Look-ups in named tables: a row name and a column name give one cell, copied from the table.

vivodi
         tegoru  ribinum  relotat  kedegiz
posaf       3.4      2.4     -1.7     -5.1
lapifam    -2.5     -0.4      1.5      5.1
nabed       3.6      0.3      0.2     -5.8
zes         1.9     -4.1      2.3     -3.1
bonu        4.0     -2.6      4.1     -2.0
pipelon     3.6      3.7     -0.6     -2.9

What is the relotat of posaf in vivodi? -1.7
What is the kedegiz of nabed in vivodi? -5.8
What is the ribinum of bonu in vivodi? -2.6
What is the relotat of nabed in vivodi? 0.2
What is the ribinum of pipelon in vivodi? 3.7
What is the kedegiz of posaf in vivodi? -5.1
What is the kedegiz of zes in vivodi? -3.1
What is the relotat of lapifam in vivodi? 1.5
What is the ribinum of zes in vivodi? -4.1
What is the tegoru of nabed in vivodi? 3.6
What is the tegoru of bonu in vivodi? 4.0
What is the kedegiz of pipelon in vivodi? -2.9
What is the ribinum of lapifam in vivodi? -0.4
What is the ribinum of nabed in vivodi? 0.3
What is the tegoru of pipelon in vivodi? 3.6

fetaka:
        zet  kodilav  zuludu  lonebov  kased  rokis  muzofas  femere  dupuv  pezo
vadoti  145      132     181      172    224    173      148     148    170   116
dut     138      159     160      213    119    140      163     127    187   176
mukug   148      110     196      164     68    180      130     148    166   187
denipa  159      148     105       96    148    116      249     148    199   133
mamu    148      102     130      221    148    147      125     148    188   148
seku    131      138     104      106     53    129      237     108    140   143
zag     157      152     161      143    201    152      216     152    114   118

What is the dupuv of vadoti in fetaka? 170
What is the kased of mukug in fetaka? 68
What is the rokis of mamu in fetaka? 147
What is the kased of vadoti in fetaka? 224
What is the femere of dut in fetaka? 127
What is the kodilav of denipa in fetaka? 148
What is the zet of mamu in fetaka? 148
What is the lonebov of denipa in fetaka? 96
What is the femere of zag in fetaka? 152
Which row has the largest zuludu? mukug

duzap =
|  | boloma | vaz |
|---|---|---|
| libega | 115 | 118 |
| vofaz | 116 | 155 |
| vatev | 114 | 213 |
| tuduf | 107 | 123 |
| til | 132 | 145 |
| rasamek | 232 | 173 |
| fid | 174 | 51 |

What is the boloma of vofaz in duzap? 116
What is the boloma of fid in duzap? 174
What is the boloma of vatev in duzap? 114
What is the vaz of fid in duzap? 51
What is the vaz of tuduf in duzap? 123
What is the vaz of rasamek in duzap? 173
What is the boloma of libega in duzap? 115
What is the boloma of rasamek in duzap? 232
What is the vaz of vofaz in duzap? 155
Which row has the largest vaz? vatev

Table vil
         tuvisu  luv  mafup  tof  bav  nomanu  kas  zar  gaban
sal           0   -6    -76  -45   12     -77  -46   21    -24
noze         15    0    -76  -41    9     -82  -43   32    -23
vimi        -20  -18    -73  -47   20     -67  -50    6    -28
gakole       48    9    -70  -28    7     -88  -33   52    -24
tugule       47    8    -70  -28    7     -88  -33   52    -24
vuver        26    4    -75  -37    7     -85  -39   39    -23
zeraz       -45  -36    -61  -40   36     -47  -50  -14    -32
binoka       47    8    -70  -28    7     -88  -33   52    -24
fopiv         2   -6    -77  -45   11     -77  -46   22    -24
basaf        22    2    -76  -39    8     -84  -41   36    -23
teni         21    2    -76  -40    8     -83  -41   36    -23
luganol      18    1    -76  -41    8     -83  -42   33    -23

What is the mafup of teni in vil? -76
What is the bav of vimi in vil? 20
What is the gaban of zeraz in vil? -32
What is the tuvisu of vimi in vil? -20
What is the bav of zeraz in vil? 36
What is the zar of vimi in vil? 6
What is the luv of noze in vil? 0
What is the tuvisu of teni in vil? 21
What is the luv of vuver in vil? 4
What is the mafup of vimi in vil? -73
What is the zar of fopiv in vil? 22
What is the gaban of noze in vil? -23
What is the mafup of binoka in vil? -70
What is the nomanu of tugule in vil? -88

Table zigodak
,los,pur
difulo,37.018,86.448
siketa,35.354,44.305
gon,84.677,61.071
vudu,87.305,7.764
lozani,54.584,97.426
lirora,18.549,61.041

vudu, pur -> 7.764
lozani, los -> 54.584
siketa, pur -> 44.305
gon, pur -> 61.071
lozani, pur -> 97.426
vudu, los -> 87.305
difulo, pur -> 86.448

Table gar
,pifuzig,pipel,fik,zep,gasa
nud,5079,5939,5887,1592,5731
dud,8092,4170,6133,4047,7295
didu,5429,3928,4431,3939,4731
mep,6855,2307,4967,4629,7145
logep,4656,4452,5143,3253,3891
bazomi,2796,4356,3768,2417,4029
tad,4874,6025,4363,2733,1955
zeluk,5051,5293,5372,2243,5802
bugegul,3245,3814,1716,2513,2070
lud,3707,4328,5194,4129,4426
lurel,3999,3099,4342,2375,4989
berise,3837,4216,3655,2327,2544
zirum,2611,4115,5370,2935,4057
vap,2651,4458,5066,2225,4063

lud, fik => 5194
mep, fik => 4967
mep, zep => 4629
logep, gasa => 3891
nud, fik => 5887
zeluk, fik => 5372
lud, pipel => 4328
zeluk, pipel => 5293
logep, pifuzig => 4656
bugegul, gasa => 2070
vap, gasa => 4063
zeluk, zep => 2243
Which row has the largest pipel? tad

zudure.csv
,zun,donom,pegeso,darabid,rap,rar,vimetev,tovufiv
ginik,114,151,181,207,227,187,155,160
misagor,164,167,178,186,194,185,169,159
ranativ,79,183,152,150,215,107,165,189
veneven,140,176,150,135,201,131,173,172
ruzik,140,179,161,163,208,146,173,181
zed,163,134,161,175,205,187,154,116
fut,170,157,136,148,208,149,165,125
mut,172,163,159,159,196,159,172,160
ver,128,178,175,182,200,164,170,186
mopo,149,96,156,187,230,199,143,46
riz,166,160,148,143,212,143,168,134
nozafug,142,178,177,183,191,171,172,182
lokazit,177,153,159,167,194,173,169,131

rar of lokazit is 173
zun of ginik is 114
tovufiv of ranativ is 189
rar of mut is 159
donom of veneven is 176
zun of mut is 172
vimetev of mut is 172
pegeso of ranativ is 152
zun of veneven is 140
darabid of misagor is 186
rar of riz is 143
rar of mopo is 199
Which row has the largest pegeso? ginik

gelim =
fields: met, nakuda, gofid, fub, sigi, gim, nupini, ter, kel
fur: [142, 132, 129, 122, 148, 71, 143, 151, 101]
nuz: [145, 138, 137, 122, 137, 71, 155, 127, 117]
lom: [142, 129, 125, 126, 171, 94, 131, 164, 93]
mabeli: [156, 129, 121, 135, 182, 129, 95, 164, 101]
bimeg: [153, 141, 145, 122, 126, 59, 155, 103, 133]
nikunan: [149, 132, 121, 129, 182, 105, 119, 176, 93]
pibot: [163, 150, 149, 122, 126, 82, 155, 91, 148]
lok: [163, 129, 129, 144, 204, 140, 83, 151, 117]

What is the kel of fur in gelim?
101
What is the gim of lom in gelim?
94
What is the met of pibot in gelim?
163
What is the sigi of nuz in gelim?
137
What is the gofid of nikunan in gelim?
121
What is the kel of bimeg in gelim?
133
What is the gim of mabeli in gelim?
129
What is the gim of nuz in gelim?
71
What is the sigi of lok in gelim?
204
What is the sigi of pibot in gelim?
126
What is the ter of nuz in gelim?
127
What is the nakuda of lom in gelim?
129
What is the kel of mabeli in gelim?
101
What is the nakuda of nuz in gelim?
138
What is the sigi of lom in gelim?
171
What is the fub of pibot in gelim?
122

kuf:
cols = buro, pegop, liv, baz, zun, sigi, rikagi
fopo: [0.643, 0.588, 0.662, 0.257, 0.480, 0.345, 0.488]
bivek: [0.304, 0.451, 0.508, 0.714, 0.691, 0.674, 0.431]
sirif: [0.382, 0.475, 0.421, 0.705, 0.549, 0.719, 0.591]
zusir: [0.559, 0.500, 0.378, 0.515, 0.388, 0.673, 0.860]
meb: [0.502, 0.416, 0.213, 0.574, 0.254, 0.558, 0.684]
fid: [0.511, 0.412, 0.368, 0.602, 0.473, 0.523, 0.403]
tib: [0.252, 0.521, 0.499, 0.699, 0.596, 0.543, 0.398]

What is the rikagi of tib in kuf?
0.398
What is the zun of zusir in kuf?
0.388
What is the pegop of fopo in kuf?
0.588
What is the sigi of bivek in kuf?
0.674
What is the buro of fopo in kuf?
0.643
What is the rikagi of meb in kuf?
0.684
What is the buro of sirif in kuf?
0.382
What is the buro of meb in kuf?
0.502
What is the rikagi of fid in kuf?
0.403
What is the zun of meb in kuf?
0.254
What is the baz of tib in kuf?
0.699
What is the baz of bivek in kuf?
0.714
What is the sigi of meb in kuf?
0.558

